The rows lie along a hidden order. The number after each row says roughly how far along it the row is, from 0 to 20. A new part has a new order.
[ -2   9  13  -5  -6 -10   1   1 -14   0  -5  -8   9  -6   0 -35   0 -26
  -1  -3   2   2   7   2   0   2  -8   4   2  -3  -1  -9   0   8   3 -27
  38   4   0  -1  10  -2  -3  -4  -1  -1   3   5 -24   4  -6  -1  -5   7
  -1  -8   2  -5]	0
[ -1   4  12  -5  13 -12   9   1  -8  -1   0  -5   9  -4  -1 -22   3 -15
  -1  -1   4   2   3   1  -1   2  -6   3   1  -3  -2   1  -2   6  -1 -16
  36   2  -2  -1   7  -2  -7  -5  -4  -7   2   5 -11   3  -2  -3  -1   4
  -3  -6   4  -3]	4
[ -6  -1  -3   5   9  -2   6  -7  15   4  -4   8 -12   5  -4  -6  -4  27
   1   2   6   4  -9   1   0   4  -3  -5  -3  -1   1   3   2 -10   3  -6
 -29  -6  -2  -1  -1   5  13  -4   6   4  -4  -6 -21  -4   1  -5   1   0
  -3   1   3  -1]	17
[  0   3  11 -10  18 -13   9   5 -16  -4   2  -9   9  -6  -1 -20  10 -35
  -2  -1   6   2   7   3   0   4  -7   4  -1  -2  -2  -4  -1   8  -4 -17
  62   6  -4   1   6  -7 -14  -3  -7  -4   3   8  -5  17  -7  -8   1   5
   5 -10   6  -3]	0
[ -3  -8  -6   5  18  -4  10  -3  16   1   4   9 -12   6  -4  16   2  24
   0   4   8   2 -13   0  -1   5   0  -4  -6   0  -1  14   1 -12  -3  11
 -26  -6  -5   1  -9   2   5   0  -1   1  -5  -5   4   0   6  -6   7  -5
  -1   3   4   2]	20
[ -1   5  16  -6  13  -8  11   0 -10   0  -4  -5  11  -5  -1 -25   0 -15
  -1  -1   2   3   4   0   0   2  -6   4   1  -4  -2  -4  -2   3   1 -13
  33   2   0  -1   9  -1  -4  -7   0  -3   3   4 -15   0  -2   0  -3   5
  -4  -5   7  -5]	3
[ -3  -9  -6   0  14  -4  10  -4  15   0   5   8 -12   5  -3  13   1  22
  -1   4   8   3 -13   0   0   6   1  -5  -6   0   0  13   2 -11  -2   7
 -18  -4  -6   1  -8   1   3   1  -2   1  -5  -3  10  -1   6  -5   7  -4
  -2   2   4   2]	18
[  0   6  17  -8  27  -8  10   2 -10   0  -9  -4  15  -5  -2 -34   3 -23
  -1  -2   3   5   6   4   0   4  -8   4   2  -4  -2 -11  -2   4  -1 -14
  47   4   1   1   8  -3  -5  -9   5  -3   4   6 -19   5  -7  -5  -2   8
  -1  -9   9  -4]	2
[ -2   2   9  -3  17 -12  13   0  -5  -1   2  -3   4  -1  -1 -12   3  -4
  -2   1   5   1  -1   1  -1   3  -4   2   0  -3  -3   7  -2   1  -2  -3
  25  -1  -3  -1   4  -2  -4  -5  -5  -3   0   2  -3   2   2  -3   1   1
  -4  -3   4  -2]	9
[  2  -5  16 -16 -13  -5   8   0 -17  -5  11  -5  15  -5   1  -6   0 -40
  -6   1  -1  -1   8  -4   0   3  -3   4  -6  -1  -1   5  -3   8   0 -11
  53   6  -5   2  -1  -7 -20   3 -17 -12   3   7  30  -4  11  13   5   0
  -5   3   7   0]	0
[ -4  -5  -5   2  14  -4   7  -4  14   1   3   7 -12   4  -3   5   2  14
   0   3   9   3  -9   1   0   6  -3  -4  -6  -1   0   8   2 -10  -1  -2
 -14  -4  -5   0  -5   1   5  -2   0   1  -3  -3  -3   3   1  -8   5  -3
   1  -1   4   1]	16
[ -2  -2   6  -3  19 -10  12  -1   0  -1   2   0  -1   1  -3  -5   4   2
  -1   1   9   2  -4   1  -1   4  -4   0  -2  -3  -2   6  -1  -2  -3  -2
  14  -1  -4   0   2  -2  -3  -5  -2  -1  -1   1  -3   5   1  -6   2   0
  -2  -4   4  -1]	11
[  0   5  19  -9   5  -3   9  -2 -13  -1  -6  -3  14  -6   0 -34  -3 -23
  -3  -2  -3   3   8   1   1   2  -6   4   0  -4  -1  -7  -2   6   3 -17
  40   3   1   0   7  -2  -5  -5  -2  -5   4   5  -9  -6   1   6  -2   6
  -5  -3  11  -5]	1
[-1 -8  6 -5 29 -3 14 -1  6 -3  1  7 -4  1 -3  2  5 -1 -2  3  8  5 -7  2
  0  8 -2 -2 -6 -2 -2  8  0 -8 -5  5 14  0 -4  2 -6 -3 -4 -3 -1 -3 -1  1
  9  2  2 -7  7  0  0 -2  9  1]	12
[ -1  -4   7  -6   6 -12  13  -1  -5  -3  11  -4   3  -1  -1   3   3  -9
  -3   2   6  -1  -3  -1  -2   3  -1   1  -3  -2  -3  12  -2   1  -2  -4
  25   0  -6   0   0  -3 -10  -1 -13  -5  -1   2  13   0   7   1   5  -2
  -5   0   1   0]	9
[ -1  -3   6  -5  10 -12  11   0  -4  -3   9  -4   2  -2  -1  -1   5  -7
  -2   2   7   0  -1  -1  -2   2  -3   1  -3  -2  -3  10  -2   2  -3  -4
  21   0  -5   0   1  -3  -7  -2 -12  -5  -1   2   7   1   6  -1   3  -1
  -5  -1   2  -1]	9
[ -4  -7  -5  -1   4  -9   7  -2   6  -2   9   2 -10   2  -3  10   5   4
  -1   3  10   1  -7   0   0   4  -2  -3  -6   0  -1  11   2  -6  -2  -3
   8   0  -7   0  -4  -2  -3   1  -7   0  -3   0   5   6   3  -6   6  -3
   1  -1   0   1]	13
[-2 -5  7 -5 20 -7 11 -1  3 -3  1  2  1 -1 -2  0  3 -3 -2  3  7  2 -4  0
 -1  5 -3 -1 -4 -2 -2  8 -1 -3 -3  1 12 -1 -5  1 -2 -3 -5 -4 -4 -4 -1  1
  7  1  3 -3  5  0 -3 -2  7  0]	11
[ -3 -10 -10   4  13  -7   7  -3  15   0   9   8 -17   6  -4  24   5  17
   0   4  12   0 -13   0  -2   4   1  -5  -6   0  -1  16   2 -14  -4  11
 -25  -6  -7   0  -8   1   3   1  -4   3  -6  -7   9   4   6  -8   8  -5
   1   2  -1   3]	20
